Below are the code and all the weights of a small trained network. Each question names an input and a class and asks about switching units off, where a switched-off unit gives its printed mean instead of its output.

import numpy as np


def w(rows, s, z=0):
    codes = np.array(rows[::2]) - 128.0
    scale = np.full(codes.shape[1], s)
    scale[-1] = z or s
    return codes * scale


def f(y):
    return np.maximum(y, 0)


def log_softmax(a):
    a = a - a.max(-1, keepdims=True)
    return a - np.log(np.exp(a).sum(-1, keepdims=True))


def net(x, mask):
    res = np.array(x, float).reshape(1, 4) / 4 @ E
    y = f(res @ A[0][:, :-1].T + A[0][:, -1])
    res = res + np.where(mask, y, B[0][:, -1]) @ B[0][:, :-1]
    return log_softmax(res[-1] @ U[:, :-1].T + U[:, -1])


A, B = {}, {}
E = w([
[127,210,49,101,193,82,208,62,94,154],'x0',
[181,236,85,89,198,172,36,219,154,104],'x1',
[35,86,148,134,196,162,123,96,116,7],'x2',
[80,178,216,24,142,68,88,122,152,186],'x3',
],0.011)
A[0] = w([
[45,167,252,45,110,47,123,154,162,153,114],'neuron 0',
[45,116,100,94,211,159,112,151,99,2,74],'neuron 1',
[248,158,90,116,70,104,132,196,133,199,3],'neuron 2',
[175,127,114,140,58,114,158,161,113,223,65],'neuron 3',
[218,107,63,148,146,111,150,120,168,75,70],'neuron 4',
[185,107,112,180,140,218,139,158,134,103,57],'neuron 5',
[176,67,112,142,58,159,184,121,68,84,98],'neuron 6',
[152,53,193,140,28,193,71,221,182,91,43],'neuron 7',
[178,237,62,146,204,188,54,227,191,75,19],'neuron 8',
[137,172,51,122,141,128,134,97,44,126,84],'neuron 9',
],0.008,0.0034)
B[0] = w([
[227,84,66,92,100,202,108,108,82,145,219],'neuron 0',
[129,108,213,170,198,100,101,187,108,71,215],'neuron 1',
[137,112,217,183,194,75,87,167,12,106,207],'neuron 2',
[111,77,216,99,145,84,130,112,88,79,189],'neuron 3',
[187,146,125,74,210,175,89,172,134,125,165],'neuron 4',
[209,100,133,25,131,182,117,215,120,152,183],'neuron 5',
[116,74,56,85,108,171,72,134,166,156,189],'neuron 6',
[132,222,103,82,206,57,254,75,190,52,230],'neuron 7',
[74,10,83,154,39,121,228,86,158,169,248],'neuron 8',
[130,178,143,51,162,108,130,20,200,94,172],'neuron 9',
],0.0086,0.016)
U = w([
[68,30,100,161,54,124,190,82,128,143,126],'0',
[108,114,206,165,173,110,84,158,79,80,92],'1',
[131,252,91,86,174,101,198,86,156,112,148],'2',
[170,117,80,45,130,210,63,158,132,144,59],'3',
[111,134,113,126,103,137,135,120,140,124,255],'4',
[95,184,104,190,101,155,83,139,149,162,87],'5',
],0.013,0.0067)

Each question gives the input, the list of numbers given to net, and the class t.
The units are the neurons (one row each of A and B). Each row of codes is followed by its name. A weight is (code - 128) times the scale printed after its matrix; where a second scale follows, it is the last column's (A, B and U).
mask holds one flag per neuron, in row order. A switched-off neuron (its flag False) gives its mean, the last column of its row in B, instead of its output. The means were averaged over made-up inputs and are rounded, as every weight is.
A unit's drop is (log p(t) with every unit on - log p(t) with that unit switched off) / (log p(t) with every unit on - log p(t) with every unit switched off).
The circuit of an input: a set's keep is (log p(t) with only the set's units on - log p(t) with every unit switched off) / (log p(t) with every unit on - log p(t) with every unit switched off). Starting from all 10 units, units are removed one at a time, each time the one whose removal leaves the highest keep (on an exact tie, the one counted first), for as long as the keep stays at least 0.8.
circuit, biggest first: the units of the circuit, biggest drop first
most important unit: the unit with the biggest drop
top k neurons: the k neurons with the biggest drops, biggest first
drop of u: that unit's drop, to one decimal
input [-5,-1,1,4], class 2: circuit, biggest first -> (neuron 7)
input [-3,3,3,-6], class 3: top 2 neurons -> (neuron 5; neuron 4)
input [4,4,-5,6], class 3: top 2 neurons -> (neuron 7; neuron 0)
input [-5,1,-2,-8], class 3: top 2 neurons -> (neuron 5; neuron 6)
input [6,-5,1,-2], class 2: top 4 neurons -> (neuron 8; neuron 9; neuron 0; neuron 3)
input [-2,2,1,1], class 4: top 3 neurons -> (neuron 2; neuron 8; neuron 7)
input [2,7,-3,-7], class 0: top 2 neurons -> (neuron 8; neuron 0)
input [6,8,7,-3], class 0: top 2 neurons -> (neuron 8; neuron 7)
input [4,1,-7,-8], class 3: top 4 neurons -> (neuron 1; neuron 4; neuron 5; neuron 6)
input [3,1,-4,4], class 1: circuit, biggest first -> (neuron 7; neuron 2)
input [-7,3,-6,1], class 2: top 2 neurons -> (neuron 7; neuron 1)
input [7,8,-4,-6], class 0: top 2 neurons -> (neuron 8; neuron 7)
input [-4,-4,2,-6], class 3: top 2 neurons -> (neuron 8; neuron 6)
input [-2,-3,-5,-5], class 1: most important unit -> neuron 8
input [-1,0,-7,-8], class 3: top 4 neurons -> (neuron 6; neuron 5; neuron 1; neuron 4)
input [3,-1,8,-8], class 1: top 3 neurons -> (neuron 1; neuron 0; neuron 8)
input [-6,2,1,2], class 2: drop of neuron 7 -> 0.5
input [-5,6,0,-3], class 0: drop of neuron 7 -> 0.0
input [-3,-3,4,0], class 1: drop of neuron 0 -> 0.2
input [4,-3,-5,-3], class 1: most important unit -> neuron 8
